Below is a small trained network, with its code and all its weights. Each question gives an input and a target symbol and asks what happens when units are switched off, that is, made to give their printed mean instead of their output.

import numpy as np


def w(rows, s, z=0):
    codes = np.array(rows[::2]) - 128.0
    scale = np.full(codes.shape[1], s)
    scale[-1] = z or s
    return codes * scale


def f(y):
    return np.maximum(y, 0)


def softmax(a):
    e = np.exp(a - a.max(-1, keepdims=True))
    return e / e.sum(-1, keepdims=True)


def log_softmax(a):
    a = a - a.max(-1, keepdims=True)
    return a - np.log(np.exp(a).sum(-1, keepdims=True))


def net(x, mask):
    ids = ['ΓΣΨθλμτω'.index(c) for c in x.split()]
    T = len(ids)
    res = E[ids] + P[:T]
    r = res
    for j in range(2):
        rows = slice(2 * j, 2 * j + 2)
        q, k, v = (r @ M[0][rows].T for M in (Q, K, V))
        z = softmax(np.where(np.tri(T) > 0, q @ k.T / 2**0.5, -1e9)) @ v
        o = O[0][rows]
        res = res + np.where(mask[j], z, o[:, -1]) @ o[:, :-1]
    y = f(res @ A[0][:, :-1].T + A[0][:, -1])
    res = res + np.where(mask[2:6], y, B[0][:, -1]) @ B[0][:, :-1]
    return log_softmax(res[-1] @ U[:, :-1].T + U[:, -1])


Q, K, V, O, A, B = {}, {}, {}, {}, {}, {}
E = w([
[101,2,139,187,115,169,154,59,166],'Γ',
[169,112,134,100,57,150,153,126,108],'Σ',
[111,164,35,86,133,72,127,52,164],'Ψ',
[161,119,162,126,98,122,136,111,93],'θ',
[146,80,166,150,47,159,250,82,119],'λ',
[193,42,72,96,61,125,110,214,155],'μ',
[181,53,109,174,199,54,52,132,195],'τ',
[57,164,182,132,125,54,88,232,197],'ω',
],0.01)
P = w([
[252,108,207,66,127,204,29,50,209],'0',
[78,229,117,181,54,72,227,188,81],'1',
[100,219,149,219,77,33,157,152,69],'2',
[132,178,155,216,84,70,210,117,110],'3',
[179,154,194,190,83,97,151,96,136],'4',
[178,100,181,189,123,82,160,89,146],'5',
],0.0044)
Q[0] = w([
[194,44,253,158,44,59,176,177,200],'head 0',
[178,49,228,145,46,84,205,127,162],'head 0',
[211,82,231,232,40,206,219,79,86],'head 1',
[44,137,161,74,209,196,102,224,61],'head 1',
],0.0049)
K[0] = w([
[193,91,189,95,230,99,58,175,243],'head 0',
[174,83,208,75,167,138,2,106,208],'head 0',
[238,38,198,79,101,216,71,47,191],'head 1',
[65,165,219,129,75,101,200,209,33],'head 1',
],0.0054)
V[0] = w([
[91,196,208,127,197,57,41,136,193],'head 0',
[106,57,135,204,183,160,206,2,185],'head 0',
[65,138,211,175,55,132,244,83,141],'head 1',
[91,69,95,220,193,75,53,92,205],'head 1',
],0.0058)
O[0] = w([
[117,171,155,254,193,196,103,148,200,149],'head 0',
[150,230,53,77,132,31,105,59,123,145],'head 0',
[21,207,165,84,42,241,36,68,131,254],'head 1',
[93,198,102,162,226,48,231,70,201,98],'head 1',
],0.0063,0.0028)
A[0] = w([
[141,119,121,178,243,30,166,129,110,1],'neuron 0',
[201,41,1,23,67,70,45,239,179,80],'neuron 1',
[235,48,134,216,138,32,158,108,40,240],'neuron 2',
[46,11,181,247,116,208,125,119,184,226],'neuron 3',
],0.0041,0.0018)
B[0] = w([
[192,125,172,236,99,188,52,160,159,144],'neuron 0',
[223,112,2,138,79,198,161,131,230,179],'neuron 1',
[198,64,155,190,243,113,222,138,75,202],'neuron 2',
[44,123,175,55,123,145,76,177,160,253],'neuron 3',
],0.0054,0.0051)
U = w([
[89,234,23,53,185,6,192,2,234,253],'Γ',
[205,108,207,151,152,208,84,101,64,141],'Σ',
[49,221,254,216,96,203,97,220,220,118],'Ψ',
[48,137,195,41,10,220,29,6,32,150],'θ',
[138,16,217,116,147,57,198,175,61,148],'λ',
[213,24,39,107,29,186,103,206,200,126],'μ',
[228,135,104,251,197,20,103,148,216,54],'τ',
[152,81,130,203,119,132,95,198,215,176],'ω',
],0.0042,0.0018)

Each question gives the input, a string of symbols that net reads in full, and the target symbol t.
The units are the heads (2 rows each of Q, K, V and O) and the neurons (one row each of A and B). Each row of codes is followed by its name. A weight is (code - 128) times the scale printed after its matrix; where a second scale follows, it is the last column's (O, A, B and U).
mask holds one flag per unit, heads first, then neurons. A switched-off unit (its flag False) gives its mean, the last column of its rows in O or B, instead of its output. The means were averaged over made-up inputs and are rounded, as every weight is.
A unit's drop is (log p(t) with every unit on - log p(t) with that unit switched off) / (log p(t) with every unit on - log p(t) with every unit switched off).
The circuit of an input: a set's keep is (log p(t) with only the set's units on - log p(t) with every unit switched off) / (log p(t) with every unit on - log p(t) with every unit switched off). Starting from all 6 units, units are removed one at a time, each time the one whose removal leaves the highest keep (on an exact tie, the one counted first), for as long as the keep stays at least 0.8.
units of the circuit, in order: the units of the circuit, biggest drop first
unit that matters most: the unit with the biggest drop
top k neurons: the k neurons with the biggest drops, biggest first
which heads matter: for each layer, one digit per head in row order, 1 if its drop is at least 0.15 and else 0, layers parted by /
input Γ ω λ λ Γ, target Γ: which heads matter -> 11
input λ λ μ λ ω θ, target θ: which heads matter -> 01
input ω ω μ θ ω Σ, target Ψ: unit that matters most -> head 0
input Γ ω Σ, target Γ: units of the circuit, in order -> head 1; head 0
input λ λ μ Σ θ, target θ: units of the circuit, in order -> head 1; head 0
input ω λ λ τ λ, target Ψ: which heads matter -> 10
input τ μ ω Γ λ Γ, target τ: units of the circuit, in order -> head 1; head 0
input τ λ μ μ λ, target τ: top 2 neurons -> neuron 0; neuron 2
input Γ τ Γ λ, target Γ: which heads matter -> 11
input λ λ Γ ω Γ, target θ: which heads matter -> 01
input λ μ λ μ Γ λ, target θ: which heads matter -> 01
input μ θ λ θ, target λ: which heads matter -> 11
input ω μ τ ω Γ, target Ψ: which heads matter -> 10
input μ λ θ Σ, target λ: unit that matters most -> head 1
input τ λ Γ Γ, target τ: units of the circuit, in order -> head 1; neuron 0
input τ Σ Ψ λ, target τ: which heads matter -> 01
input Γ Ψ μ λ Σ, target Γ: units of the circuit, in order -> head 0; head 1
input ω μ λ, target Ψ: which heads matter -> 10
input μ λ τ ω λ λ, target λ: top 2 neurons -> neuron 2; neuron 1
input λ λ ω λ λ Σ, target θ: units of the circuit, in order -> head 1
